Below are the code and all the weights of a small trained network. Each question names an input and a class and asks about switching units off, where a switched-off unit gives its printed mean instead of its output.

import numpy as np


def w(rows, s, z=0):
    codes = np.array(rows[::2]) - 128.0
    scale = np.full(codes.shape[1], s)
    scale[-1] = z or s
    return codes * scale


def norm(h):
    return h / np.sqrt((h * h).mean(-1, keepdims=True) + 1e-5)


def f(y):
    return y / 2 * (1 + np.tanh(0.7978845608 * (y + 0.044715 * y**3)))


def log_softmax(a):
    a = a - a.max(-1, keepdims=True)
    return a - np.log(np.exp(a).sum(-1, keepdims=True))


def net(x, mask):
    res = np.array(x, float).reshape(1, 4) / 4 @ E
    u = 0
    for l in range(2):
        y = f(norm(res) @ A[l][:, :-1].T + A[l][:, -1])
        res = res + np.where(mask[u : u + 14], y, B[l][:, -1]) @ B[l][:, :-1]
        u += 14
    return log_softmax(norm(res)[-1] @ U[:, :-1].T + U[:, -1])


A, B = {}, {}
E = w([
[127,100,143,170,181,70,97,208,125,103,231],'x0',
[147,214,175,146,102,69,143,115,113,2,127],'x1',
[77,152,214,178,147,135,109,123,95,158,90],'x2',
[120,126,78,134,117,89,68,67,50,129,152],'x3',
],0.0084)
A[0] = w([
[98,150,133,112,126,195,134,36,218,139,114,66],'0.n0',
[135,174,168,135,135,102,159,149,128,84,123,58],'0.n1',
[64,254,156,106,112,141,54,168,96,183,134,106],'0.n2',
[140,149,149,98,147,181,188,218,162,105,94,3],'0.n3',
[129,114,181,169,122,84,110,153,166,129,179,31],'0.n4',
[90,126,72,61,103,67,135,91,148,128,173,141],'0.n5',
[94,40,107,132,191,156,147,141,199,164,156,24],'0.n6',
[45,150,121,172,188,128,133,172,60,129,62,69],'0.n7',
[46,100,196,67,97,129,170,206,178,121,135,61],'0.n8',
[106,147,111,124,141,40,69,75,117,166,147,8],'0.n9',
[82,110,133,162,144,115,153,110,109,42,131,29],'0.n10',
[130,127,235,221,156,177,140,142,110,146,116,77],'0.n11',
[80,100,141,131,188,134,159,203,145,95,164,85],'0.n12',
[216,75,92,60,99,90,191,152,201,102,161,128],'0.n13',
],0.0087,0.0032)
B[0] = w([
[165,88,178,59,138,73,161,143,117,85,70,190],'0.n0',
[103,192,113,139,151,208,196,190,80,104,76,191],'0.n1',
[76,126,91,85,66,59,118,90,176,100,153,178],'0.n2',
[176,206,140,76,156,230,40,76,157,234,179,183],'0.n3',
[224,82,167,134,101,66,182,168,112,153,76,178],'0.n4',
[85,159,196,138,111,76,70,113,185,139,120,191],'0.n5',
[66,122,125,142,186,182,138,222,64,94,91,231],'0.n6',
[113,41,53,133,48,70,54,85,200,107,121,172],'0.n7',
[214,239,39,112,214,131,28,85,166,170,117,184],'0.n8',
[179,216,150,108,222,135,69,83,131,236,87,172],'0.n9',
[110,116,39,131,168,212,146,156,77,98,147,165],'0.n10',
[79,90,81,160,34,114,57,108,255,78,170,207],'0.n11',
[196,104,160,105,105,98,198,63,89,190,93,205],'0.n12',
[76,125,114,234,28,97,64,96,234,82,140,255],'0.n13',
],0.007,0.0062)
A[1] = w([
[107,68,116,94,113,178,135,97,178,145,183,251],'1.n0',
[182,123,224,25,80,194,168,90,111,69,86,22],'1.n1',
[135,113,87,207,128,42,134,166,177,156,200,101],'1.n2',
[163,179,146,151,173,182,106,152,159,170,107,47],'1.n3',
[124,239,75,154,129,173,229,139,68,41,138,231],'1.n4',
[97,255,42,39,204,47,70,109,118,120,116,90],'1.n5',
[197,119,154,118,138,110,100,173,141,145,216,192],'1.n6',
[185,160,72,88,140,58,200,137,129,60,67,140],'1.n7',
[84,117,85,129,50,180,133,59,130,100,54,152],'1.n8',
[223,117,108,75,94,108,149,112,149,147,78,194],'1.n9',
[136,141,78,118,190,81,33,2,31,184,156,26],'1.n10',
[198,77,151,184,168,42,190,167,65,178,170,60],'1.n11',
[92,82,67,89,131,125,155,197,77,169,71,148],'1.n12',
[57,35,93,99,166,159,121,157,74,197,87,77],'1.n13',
],0.0075,0.0023)
B[1] = w([
[90,202,120,161,70,82,132,123,119,109,171,189],'1.n0',
[190,77,119,148,166,51,157,121,24,187,120,180],'1.n1',
[120,91,118,51,88,96,164,70,130,92,66,231],'1.n2',
[134,213,172,63,168,150,101,102,104,133,205,167],'1.n3',
[51,85,42,166,170,214,86,196,64,156,196,227],'1.n4',
[162,174,171,105,139,198,133,168,168,201,179,225],'1.n5',
[122,135,171,128,113,140,155,49,103,200,41,179],'1.n6',
[94,74,161,83,201,151,156,153,120,122,112,196],'1.n7',
[155,55,127,158,127,62,149,147,128,85,153,255],'1.n8',
[104,149,195,112,144,98,120,91,86,202,110,189],'1.n9',
[179,194,160,112,134,204,149,154,237,153,98,241],'1.n10',
[167,92,189,72,124,69,187,68,41,172,69,178],'1.n11',
[88,103,115,138,165,136,177,146,88,90,142,173],'1.n12',
[136,182,114,181,154,171,126,183,53,2,208,211],'1.n13',
],0.0079,0.0061)
U = w([
[205,247,195,64,178,232,42,104,248,225,160,155],'0',
[39,58,63,204,19,63,39,72,253,39,138,255],'1',
[38,90,55,201,217,253,145,254,33,17,225,82],'2',
[208,1,223,49,155,12,216,58,49,187,27,19],'3',
],0.011,0.0036)

Each question gives the input, the list of numbers given to net, and the class t.
The units are the neurons (one row each of A and B). Each row of codes is followed by its name. A weight is (code - 128) times the scale printed after its matrix; where a second scale follows, it is the last column's (A, B and U).
mask holds one flag per neuron, layer by layer. A switched-off neuron (its flag False) gives its mean, the last column of its row in B, instead of its output. The means were averaged over made-up inputs and are rounded, as every weight is.
A unit's drop is (log p(t) with every unit on - log p(t) with that unit switched off) / (log p(t) with every unit on - log p(t) with every unit switched off).
The circuit of an input: a set's keep is (log p(t) with only the set's units on - log p(t) with every unit switched off) / (log p(t) with every unit on - log p(t) with every unit switched off). Starting from the 12 units with the biggest drops (on a tie, the unit counted first), units are removed one at a time, each time the one whose removal leaves the highest keep (on an exact tie, the one counted first), for as long as the keep stays at least 0.8.
circuit, biggest first: the units of the circuit, biggest drop first
top k neurons: the k neurons with the biggest drops, biggest first
k most important neurons of layer l: the k neurons of layer l with the biggest drops, biggest first
input [-7,4,1,-5], class 3: circuit, biggest first => [1.n1]
input [7,-7,-8,-8], class 0: 2 most important neurons of layer 0 => [0.n3, 0.n8]
input [0,8,-8,8], class 0: top 3 neurons => [1.n5, 0.n5, 0.n9]
input [-6,7,6,-3], class 2: top 3 neurons => [0.n1, 0.n13, 1.n4]
input [4,-8,3,-7], class 2: 3 most important neurons of layer 0 => [0.n6, 0.n9, 0.n5]
input [2,-7,5,3], class 2: top 2 neurons => [1.n13, 0.n13]
input [0,7,-1,7], class 0: top 4 neurons => [0.n9, 1.n5, 1.n10, 0.n6]
input [0,7,6,6], class 2: 2 most important neurons of layer 0 => [0.n1, 0.n10]
input [-7,0,7,2], class 1: 3 most important neurons of layer 0 => [0.n7, 0.n11, 0.n2]
input [8,-5,7,6], class 3: circuit, biggest first => [0.n4, 1.n11]
input [7,-3,-6,-7], class 0: top 4 neurons => [0.n3, 0.n8, 0.n13, 1.n3]
input [-8,6,8,-2], class 1: top 4 neurons => [0.n11, 0.n12, 0.n4, 0.n2]
input [8,-5,8,0], class 1: top 3 neurons => [0.n11, 0.n7, 0.n2]
input [-7,-4,-7,-4], class 1: circuit, biggest first => [0.n13]
input [1,-2,6,8], class 0: top 2 neurons => [0.n9, 1.n10]
input [2,-1,3,4], class 0: top 2 neurons => [0.n9, 0.n13]
input [8,-8,-8,-7], class 1: top 4 neurons => [0.n13, 0.n1, 1.n2, 0.n9]
input [8,-7,0,5], class 3: 3 most important neurons of layer 1 => [1.n11, 1.n4, 1.n6]
input [-7,2,-6,-5], class 3: 2 most important neurons of layer 0 => [0.n0, 0.n11]
input [8,-3,1,-6], class 3: circuit, biggest first => [0.n12]
